Below is a small trained network, with its code and all its weights. Each question gives an input and a class and asks what happens when units are switched off, that is, made to give their printed mean instead of their output.

import numpy as np


def w(rows, s, z=0):
    codes = np.array(rows[::2]) - 128.0
    scale = np.full(codes.shape[1], s)
    scale[-1] = z or s
    return codes * scale


def norm(h):
    return h / np.sqrt((h * h).mean(-1, keepdims=True) + 1e-5)


def f(y):
    return np.maximum(y, 0)


def log_softmax(a):
    a = a - a.max(-1, keepdims=True)
    return a - np.log(np.exp(a).sum(-1, keepdims=True))


def net(x, mask):
    res = np.array(x, float).reshape(1, 7) / 4 @ E
    u = 0
    for l in range(2):
        y = f(norm(res) @ A[l][:, :-1].T + A[l][:, -1])
        res = res + np.where(mask[u : u + 13], y, B[l][:, -1]) @ B[l][:, :-1]
        u += 13
    return log_softmax(norm(res)[-1] @ U[:, :-1].T + U[:, -1])


A, B = {}, {}
E = w([
[4,104,38,143,81,120,58,101,169,110],'x0',
[75,116,119,186,184,124,92,146,65,245],'x1',
[129,122,125,128,131,131,128,126,124,124],'x2',
[86,157,181,91,168,46,94,64,104,98],'x3',
[128,127,126,125,130,130,121,128,127,126],'x4',
[130,125,128,127,124,128,128,127,124,127],'x5',
[128,130,128,131,128,126,132,126,132,129],'x6',
],0.012)
A[0] = w([
[80,141,84,115,85,134,91,139,175,68,109],'L0N1',
[109,122,151,112,178,132,143,134,105,126,17],'L0N2',
[134,96,148,119,174,112,132,125,121,140,50],'L0N3',
[148,147,109,100,145,113,122,84,145,94,66],'L0N4',
[143,124,154,124,119,113,111,153,126,108,76],'L0N5',
[117,155,169,113,182,77,96,55,91,106,146],'L0N6',
[247,150,213,102,152,126,193,145,133,84,191],'L0N7',
[152,127,171,173,201,136,129,142,78,204,113],'L0N8',
[137,167,130,123,103,126,141,133,155,123,95],'L0N9',
[132,138,109,147,132,151,134,173,109,177,41],'L0N10',
[88,156,192,98,175,27,106,48,91,89,169],'L0N11',
[70,77,86,217,163,99,97,82,94,255,3],'L0N12',
[142,160,173,138,173,135,127,184,72,191,110],'L0N13',
],0.0089,0.0055)
B[0] = w([
[186,73,146,147,94,141,216,68,127,167,174],'L0N1',
[147,147,140,107,127,143,141,126,115,199,133],'L0N2',
[144,158,119,126,108,124,164,136,94,170,136],'L0N3',
[97,113,137,166,135,156,108,96,112,49,144],'L0N4',
[81,126,117,133,100,113,158,132,113,135,133],'L0N5',
[109,142,122,104,32,95,109,95,126,220,182],'L0N6',
[1,195,106,65,142,193,63,217,112,127,252],'L0N7',
[229,37,133,196,109,76,174,92,88,144,189],'L0N8',
[139,111,141,129,125,140,121,130,133,197,141],'L0N9',
[151,64,137,112,177,89,136,146,82,23,148],'L0N10',
[100,148,197,97,180,19,57,54,165,171,207],'L0N11',
[89,228,169,29,131,193,114,232,124,90,191],'L0N12',
[172,54,96,167,109,72,192,75,125,144,180],'L0N13',
],0.0064,0.014)
A[1] = w([
[139,142,126,139,124,118,116,135,110,109,77],'L1N1',
[117,143,158,144,168,33,65,2,163,89,62],'L1N2',
[81,141,84,138,90,243,160,193,124,66,77],'L1N3',
[118,118,86,143,141,201,138,211,65,125,103],'L1N4',
[55,192,153,93,152,65,98,69,153,88,108],'L1N5',
[114,152,129,155,148,166,118,175,156,128,59],'L1N6',
[228,106,106,209,145,115,153,138,108,85,4],'L1N7',
[204,117,178,138,133,77,116,65,124,162,72],'L1N8',
[21,137,87,174,155,122,52,189,134,163,87],'L1N9',
[158,81,114,139,83,128,170,17,192,88,128],'L1N10',
[104,217,167,81,204,107,79,123,145,139,39],'L1N11',
[100,102,119,172,135,119,102,167,121,151,124],'L1N12',
[195,88,97,187,77,189,196,117,170,78,25],'L1N13',
],0.0085,0.0038)
B[1] = w([
[158,140,134,156,101,145,113,121,135,102,128],'L1N1',
[235,78,77,129,222,232,220,193,160,26,219],'L1N2',
[180,187,55,142,159,69,57,140,226,208,254],'L1N3',
[170,139,43,113,186,144,143,111,213,25,233],'L1N4',
[103,101,184,153,84,206,183,161,38,72,226],'L1N5',
[135,127,113,119,166,153,110,117,186,108,160],'L1N6',
[135,40,168,165,145,152,161,157,80,11,154],'L1N7',
[129,159,34,197,154,131,102,95,255,182,179],'L1N8',
[153,216,157,35,154,183,137,202,147,87,187],'L1N9',
[149,75,129,205,60,80,59,29,150,132,187],'L1N10',
[78,123,129,170,33,173,134,165,63,152,207],'L1N11',
[135,151,156,124,117,133,165,98,132,62,156],'L1N12',
[26,152,155,125,64,54,91,120,7,223,189],'L1N13',
],0.0072,0.0092)
U = w([
[148,198,47,87,170,173,93,197,192,115,254],'0',
[33,180,213,59,115,172,115,154,52,97,224],'1',
[124,106,67,182,8,76,64,54,155,186,59],'2',
[136,35,162,160,101,145,142,17,145,27,55],'3',
[204,29,85,191,170,127,189,159,74,99,39],'4',
[151,118,164,165,162,44,133,64,79,249,39],'5',
],0.014,0.002)

Each question gives the input, the list of numbers given to net, and the class t.
The units are the neurons (one row each of A and B). Each row of codes is followed by its name. A weight is (code - 128) times the scale printed after its matrix; where a second scale follows, it is the last column's (A, B and U).
mask holds one flag per neuron, layer by layer. A switched-off neuron (its flag False) gives its mean, the last column of its row in B, instead of its output. The means were averaged over made-up inputs and are rounded, as every weight is.
A unit's drop is (log p(t) with every unit on - log p(t) with that unit switched off) / (log p(t) with every unit on - log p(t) with every unit switched off).
The circuit of an input: a set's keep is (log p(t) with only the set's units on - log p(t) with every unit switched off) / (log p(t) with every unit on - log p(t) with every unit switched off). Starting from the 12 units with the biggest drops (on a tie, the unit counted first), units are removed one at a time, each time the one whose removal leaves the highest keep (on an exact tie, the one counted first), for as long as the keep stays at least 0.8.
units of the circuit, in order: the units of the circuit, biggest drop first
unit that matters most: the unit with the biggest drop
k most important neurons: the k neurons with the biggest drops, biggest first
top k neurons in layer l: the k neurons of layer l with the biggest drops, biggest first
drop of u: that unit's drop, to one decimal
input [8,-3,2,1,-1,-6,5], class 3: units of the circuit, in order : (L1N3, L0N7)
input [1,-7,6,-1,-8,3,6], class 2: top neuron in layer 0 : (L0N12)
input [-4,1,-3,-2,-1,-2,0], class 4: 3 most important neurons : (L0N8, L0N13, L0N12)
input [-3,5,-8,0,0,1,-8], class 4: units of the circuit, in order : (L0N11, L0N8)
input [4,-1,-8,0,7,5,-3], class 2: 3 most important neurons : (L0N1, L0N11, L0N7)
input [2,-1,6,8,-7,8,-3], class 3: 3 most important neurons : (L0N7, L1N2, L0N12)
input [1,-6,6,4,3,0,-1], class 3: units of the circuit, in order : (L0N1, L1N10)
input [-4,1,-6,2,-1,4,2], class 5: 2 most important neurons : (L0N8, L0N13)
input [-5,1,6,1,8,1,5], class 5: 4 most important neurons : (L0N8, L0N13, L0N12, L1N2)
input [8,-3,-8,8,6,-7,1], class 3: 2 most important neurons : (L0N7, L1N2)
input [-4,1,4,-6,-6,-3,0], class 4: 2 most important neurons : (L0N8, L0N12)
input [-6,3,-8,0,6,-2,3], class 4: 3 most important neurons : (L0N11, L0N8, L1N7)
input [5,0,8,-6,2,-3,-3], class 2: 2 most important neurons : (L0N7, L0N1)
input [1,7,-8,1,0,0,-6], class 1: units of the circuit, in order : (L1N3)
input [5,0,-5,4,3,0,-7], class 3: 3 most important neurons : (L0N7, L0N1, L1N2)
input [-4,4,-7,0,-4,-5,-5], class 4: top 2 neurons in layer 0 : (L0N11, L0N8)
input [-5,0,-5,2,-7,-2,2], class 1: 3 most important neurons : (L0N7, L0N1, L1N3)
input [6,-4,4,6,-1,0,5], class 3: 2 most important neurons : (L1N2, L0N7)
input [1,-5,3,-6,-7,-3,-7], class 2: 2 most important neurons : (L0N12, L1N13)
input [-1,2,-8,0,-5,2,-1], class 4: most important neuron : (L1N7)
input [-1,7,-3,-7,3,6,-7], class 4: top 2 neurons in layer 0 : (L0N7, L0N8)
input [1,3,0,1,-6,-6,-7], class 1: drop of L0N12 : 4.7
input [5,-1,-4,-8,6,3,-5], class 2: drop of L0N1 : 0.1
input [2,-1,0,5,7,-1,-5], class 3: drop of L0N7 : 1.3
input [5,-2,0,-8,4,-7,1], class 2: drop of L0N7 : 1.0
input [-6,1,5,5,-2,1,-3], class 5: top 4 neurons in layer 0 : (L0N8, L0N13, L0N12, L0N6)
input [-8,7,6,-2,-5,-8,-3], class 4: unit that matters most : L0N11
